Below are the code and all the weights of a small trained network. Each question names an input and a class and asks about switching units off, where a switched-off unit gives its printed mean instead of its output.

import numpy as np


def w(rows, s, z=0):
    codes = np.array(rows[::2]) - 128.0
    scale = np.full(codes.shape[1], s)
    scale[-1] = z or s
    return codes * scale


def norm(h):
    return h / np.sqrt((h * h).mean(-1, keepdims=True) + 1e-5)


def f(y):
    return y / 2 * (1 + np.tanh(0.7978845608 * (y + 0.044715 * y**3)))


def log_softmax(a):
    a = a - a.max(-1, keepdims=True)
    return a - np.log(np.exp(a).sum(-1, keepdims=True))


def net(x, mask):
    res = np.array(x, float).reshape(1, 3) / 4 @ E
    u = 0
    for l in range(2):
        y = f(norm(res) @ A[l][:, :-1].T + A[l][:, -1])
        res = res + np.where(mask[u : u + 11], y, B[l][:, -1]) @ B[l][:, :-1]
        u += 11
    return log_softmax(norm(res)[-1] @ U[:, :-1].T + U[:, -1])


A, B = {}, {}
E = w([
[200,24,107,255,163,121],'x0',
[97,153,67,180,190,83],'x1',
[253,172,92,81,224,48],'x2',
],0.0074)
A[0] = w([
[74,224,74,212,153,76,69],'0.n0',
[49,129,64,117,161,77,67],'0.n1',
[101,92,95,132,173,105,4],'0.n2',
[163,172,128,139,185,134,86],'0.n3',
[204,111,90,148,152,142,201],'0.n4',
[145,146,125,88,136,39,112],'0.n5',
[69,135,121,147,118,184,166],'0.n6',
[183,105,234,55,157,211,47],'0.n7',
[114,106,141,161,139,165,157],'0.n8',
[130,254,132,70,124,145,116],'0.n9',
[204,113,170,70,93,223,174],'0.n10',
],0.0087,0.0032)
B[0] = w([
[159,25,237,32,228,240,206],'0.n0',
[136,109,150,162,180,142,161],'0.n1',
[157,193,202,104,138,195,125],'0.n2',
[116,57,93,133,108,130,165],'0.n3',
[71,105,185,94,42,91,255],'0.n4',
[79,86,83,83,73,120,185],'0.n5',
[135,67,8,77,122,68,208],'0.n6',
[133,112,186,132,203,192,185],'0.n7',
[74,129,138,121,84,101,178],'0.n8',
[103,198,147,241,125,58,234],'0.n9',
[118,78,60,125,253,119,227],'0.n10',
],0.0069,0.0045)
A[1] = w([
[83,255,185,77,99,117,1],'1.n0',
[124,46,141,47,91,70,143],'1.n1',
[176,109,162,79,206,243,132],'1.n2',
[108,198,129,84,144,192,198],'1.n3',
[242,110,145,129,131,71,84],'1.n4',
[220,172,136,44,158,45,128],'1.n5',
[119,102,28,184,184,41,100],'1.n6',
[126,75,108,147,193,110,146],'1.n7',
[155,182,168,172,124,89,99],'1.n8',
[166,65,231,182,34,66,25],'1.n9',
[225,90,138,231,107,154,41],'1.n10',
],0.0093,0.0032)
B[1] = w([
[248,199,87,206,158,186,186],'1.n0',
[151,157,122,150,128,60,254],'1.n1',
[82,87,215,87,247,98,216],'1.n2',
[204,67,78,194,213,166,163],'1.n3',
[45,119,98,208,45,203,208],'1.n4',
[33,6,100,164,53,202,227],'1.n5',
[154,149,173,66,119,103,228],'1.n6',
[172,198,166,85,138,145,250],'1.n7',
[78,176,114,51,92,113,132],'1.n8',
[137,246,122,73,195,119,221],'1.n9',
[126,239,2,159,190,250,197],'1.n10',
],0.0078,0.0053)
U = w([
[156,234,60,160,166,162,165],'0',
[108,32,153,100,220,172,165],'1',
[83,55,67,124,12,97,180],'2',
[141,167,173,39,155,1,166],'3',
[199,136,181,108,67,110,16],'4',
[224,130,190,111,54,131,3],'5',
[214,143,193,102,54,137,21],'6',
],0.017,0.0068)

Each question gives the input, the list of numbers given to net, and the class t.
The units are the neurons (one row each of A and B). Each row of codes is followed by its name. A weight is (code - 128) times the scale printed after its matrix; where a second scale follows, it is the last column's (A, B and U).
mask holds one flag per neuron, layer by layer. A switched-off neuron (its flag False) gives its mean, the last column of its row in B, instead of its output. The means were averaged over made-up inputs and are rounded, as every weight is.
A unit's drop is (log p(t) with every unit on - log p(t) with that unit switched off) / (log p(t) with every unit on - log p(t) with every unit switched off).
The circuit of an input: a set's keep is (log p(t) with only the set's units on - log p(t) with every unit switched off) / (log p(t) with every unit on - log p(t) with every unit switched off). Starting from the 12 units with the biggest drops (on a tie, the unit counted first), units are removed one at a time, each time the one whose removal leaves the highest keep (on an exact tie, the one counted first), for as long as the keep stays at least 0.8.
units of the circuit, in order: the units of the circuit, biggest drop first
most important unit: the unit with the biggest drop
k most important neurons: the k neurons with the biggest drops, biggest first
k most important neurons of layer l: the k neurons of layer l with the biggest drops, biggest first
input [8,-4,7], class 0: 3 most important neurons => (1.n10; 1.n9; 0.n6)
input [-1,3,-3], class 3: 2 most important neurons of layer 0 => (0.n6; 0.n7)
input [7,-5,-7], class 0: units of the circuit, in order => (1.n10; 1.n9)
input [4,-1,0], class 0: 2 most important neurons => (0.n5; 0.n6)
input [-1,-7,6], class 1: most important unit => 0.n7
input [-5,-8,8], class 1: 3 most important neurons of layer 0 => (0.n7; 0.n10; 0.n6)
input [4,2,-4], class 0: units of the circuit, in order => (0.n10; 1.n9)
input [5,2,-6], class 2: 4 most important neurons => (0.n8; 0.n6; 1.n0; 0.n9)
input [-7,1,-7], class 0: 2 most important neurons of layer 1 => (1.n0; 1.n5)
input [2,5,6], class 2: 4 most important neurons => (1.n5; 0.n4; 0.n10; 0.n7)
input [-8,-6,2], class 0: 2 most important neurons of layer 0 => (0.n9; 0.n0)
input [4,-1,-5], class 2: 4 most important neurons => (0.n6; 0.n8; 0.n9; 1.n0)
input [-7,8,8], class 1: 3 most important neurons => (0.n0; 1.n5; 1.n10)
input [-1,3,-5], class 2: most important unit => 0.n10
input [-2,-4,2], class 1: 2 most important neurons => (0.n7; 1.n1)
input [-5,-5,-5], class 0: 3 most important neurons of layer 0 => (0.n0; 0.n9; 0.n3)
input [2,1,4], class 2: 2 most important neurons of layer 1 => (1.n5; 1.n4)
input [-7,-5,-1], class 0: 3 most important neurons => (0.n9; 0.n0; 1.n0)
input [0,4,4], class 1: 2 most important neurons => (0.n0; 1.n5)
input [-6,1,8], class 2: units of the circuit, in order => (1.n5)
